[[ -3   5  35 -30 -17 -17  -1  26   2]
 [  2   1  -4   7   5  10  -3  -4   2]
 [  6  15  16 -15 -20   2  -6   3  -5]
 [ -9  31  67 -12 -51   8  11  11   0]
 [ -4 -10  -4  12  -1   2   8  -2  -3]
 [  2 -12 -23 -20  29 -23  -4  11   6]
 [  9  -9  -5 -17   6   3 -15  11   1]
 [-21   7  40  16 -25   1  32   7  11]
 [  3 -10  10 -27  -2 -19   2  39   3]
 [  3  -8 -10 -12   8  -5   1  16  11]] Out: -21

[[  3 -33  16  27 -46  48  61 -26   5]
 [ 11  36 -30 -32  48 -79 -74  20   7]
 [-18  20  22  12 -31  17  37 -11  -3]
 [ -6  13  -1  10 -15   6  21 -16   6]
 [ 20 -33 -14  -3  15   2 -15   4   6]
 [ 18  44 -41 -21  31 -93 -57  -5  19]] Out: -6

[[-25  11   8 -10  -3 -14 -33  53  34  16  13  29  -6  18]
 [ 67  10  17 -13  -6  -2   7  18  -9 -32  22  -5 -10  29]
 [ -4 -27 -33 -11 -30  -3 -49   3 -28  -9  17  10 -23  31]
 [-64  21   1  38  20  -3   4 -16  11  19 -20 -13  12 -11]
 [ 45 -25  17 -32   4  17  33  -3  21  11   6   0  26 -35]
 [ 44  18  16  15 -15   2  26  15 -20 -15  16 -28  -7  48]
 [ 33 -13 -13   2 -24   3 -20  -2 -33 -26  28 -19 -14  49]
 [ -6 -42 -23 -20  12  11 -24 -47  -2 -10   2   5  14 -44]] Out: 44

[[-36 -14 -29  44  57  12 -51  39 -30  50]
 [-42 -50 -18 -39 -34  62   8   5   4 -41]
 [ 29  -5  11 -12 -12  37  67  -5 -30 -56]
 [-34 -12 -29  38  59  10 -48  37 -29  51]
 [ 12   8   2 -36  31 -66  40   0  46 -12]
 [ -3 -19   0 -58 -11 -19  49  -7  45 -45]
 [  0 -15  -2 -61 -12 -14  50 -15  47 -45]] Out: 12

[[ 55 -11 -38  35  11  65 -38 -29 -36 -63 -69]
 [-39 -69  24  88 -33 -64 -41  46 -69 -11  75]
 [-64 -92 -81   3 -60  55  55 -85 -80  54  66]
 [-54 -68 -59 -14 -89  46  53 -80 -62  43  87]
 [ 33  69  63 -44 -13  -1 -38  46  55 -20  56]
 [-65 -86 -69 -28 -79  66  60 -90 -58  44  77]
 [-76 -73  -5  83 -64 -83  -5  49 -31  78  86]
 [ 71 -47 -21  48 -77 -15 -52  22   8 -39  72]
 [ -5  61  59 -60 -46  -5 -20  54  77   4  35]
 [ 22  75  85 -55  59 -57  59  55  65  30 -38]
 [-52  17  50 -89  -3  -2  69 -88  -6  59  61]
 [-27 -91 -45  79 -50 -67 -31  57 -62  43  80]] Out: 22

[[ 13  -5   3 -76 -42  20  27 -10 -61]
 [  2  44  -9  -5 -25 -52 -40   1  -2]
 [  0  -5 -11 -71 -40   7   5 -21 -56]
 [ 24  18  19 -12 -12  -1  19  13 -11]
 [ 25  29  22 -17 -25  -6  14  29 -20]
 [ 13  17   0 -67 -52 -12 -18  -4 -59]
 [-37 -26 -35 -15  -3  -6 -28 -30 -13]
 [-21 -36 -24 -33  -4  41  49 -29 -21]
 [ 25  -4  25 -12  -1  25  32   8 -14]] Out: -37

[[  0 -41  72 -13 -47 -45 -30]
 [-33  73  70 -24 -27  77  77]
 [-14 -45  77  58  36 -92 -79]
 [-32  63 -87  25  29  83  82]
 [ 84  22 -55 -71 -75  59  50]
 [ 71  50 -76 -55 -37  62  68]] Out: -32

[[-70 -18 -12  -3  32 -10 -22 -35 -53 -72  -1 -22]
 [  8  -6   2   2   4   0  -8  -5   1   7   3  -5]
 [ 12  23 -18 -18   9 -19  27  12 -20 -14 -12  28]
 [-25  27 -44 -40  -3 -38  32  18 -33 -35 -23  34]
 [ 49 -11  42  39  25  33 -12 -14   1  12  21 -13]
 [ 23  14  44  28  -7  44  41  31  10 -12  33  17]
 [-51  13 -45 -40 -42 -34  12  23  21   1 -30  13]
 [ 81  -3  56  48  65  39   5 -24 -36  -9  43   1]] Out: 23

[[-36 -27  15  18 -23 -23 -28  -3 -36  42   6  19  26 -39]
 [  0 -26 -23  -7  10 -15 -33 -44  15 -22  26 -20 -74 -30]
 [-56 -31 -31 -22 -37  10 -31  18  30 -46 -38  -5  17  -4]
 [ 20 -22   4  35  12  17 -13  21   2 -28 -58 -69 -20 -54]
 [-34 -36   8 -10 -24 -36   1   1 -46  46   4  36  66   6]
 [ -5 -26 -22 -17 -11 -50 -49  44   2 -23 -55  44  23  21]
 [-13  15  13 -13 -14  -5  16 -23 -51  35   5   1  30   0]
 [ -9 -61  63  30  64  -8  12  57 -40  71 -15 -28 -25  -1]
 [ 18  24 -36  18 -30  -5 -10 -26  22 -19  12  10   7 -30]
 [-17  -1 -64 -50   3 -26 -39 -31  52 -39  33  28 -89  33]
 [-39 -46 -14 -39 -18 -11  23   5 -16   5 -12   2  56  35]] Out: 18
---
[-555  932 -836 -672  549 -288] gives 549

[77 35 16  3] gives 35

[[9528 3827 3805 5585]
 [2590 6067 1680 5709]
 [1439 4543 4654 5638]] gives 6067

[ 904 -167 -694 -376 -940] gives -167

[[10 69 89 91 59]
 [71 87 22 69 65]] gives 89

[-13  29 -25 -37  -9 -14 -44] gives -9

[[4951 5250 4854 4966 5083]
 [7139 8474 3269 2192 5158]
 [7864 3367 7975 5861 5151]] gives 7975

[7744 3104 9701 9304 4465] gives 9304

[1848 4213 4501 3057 9773 1513] gives 4501
---
[-16  18 -90  35] -> 35, -16

[ 19  17  36 -11  70 -38  65] -> 65, 19

[[ 27  16   7  -1  52  70]
 [ 17 -47 -32   8  12  70]] -> 70, 17

[-15  85  -5   9] -> 9, -15

[[ 28  65  18 -27  33]
 [-31 -68   4   9 -39]] -> 33, -31

[ 47 -52  -1  12  79 -17 -50] -> -50, 47

[[-70  -4  72  22]
 [ 41  29  26 -26]] -> 22, 41

[[-68  15 -79 -35]
 [-47 -79 -19   8]
 [-44 -56  15  48]] -> -35, -44
---
1.543	12.033	167.480	58.315	-118.507 ans = 58.315

-0.143	0.162	-0.105	-0.047	-0.032
0.202	-0.207	0.174	0.085	0.088
ans = 0.085

-0.37	-1.88	1.03	-1.82	0.37 ans = -1.82

10.11	7.66	7.59	-0.78	14.36
-6.16	-1.00	-9.79	-12.49	16.17
ans = -12.49

-0.15	-0.15	-0.15	-0.16
-0.13	-0.14	-0.15	-0.14
-0.14	0.20	-0.15	-0.05
ans = -0.15

-2.3	8.7	-11.2	15.8 ans = -11.2

1.16	-1.23	1.21	0.84 ans = 1.21

-211.79	-198.73	197.59	211.04	-202.89	-179.27	-204.34
-211.67	-192.00	-207.05	-197.96	182.27	-223.59	-169.31
ans = -223.59

-101.4	67.8	-37.4	129.8	45.0 ans = 129.8
---
[-56  39 -79  87] | 39
[ 15 -70  21  14 -95   9 -13] | -70
[-29  23  71   3] | 23
[ 15 -32 -28  -4  86] | -32
[ 18 -31  85   1  78 -19 -73] | -31
[  6 -61 -90 -65  46 -74] | -61
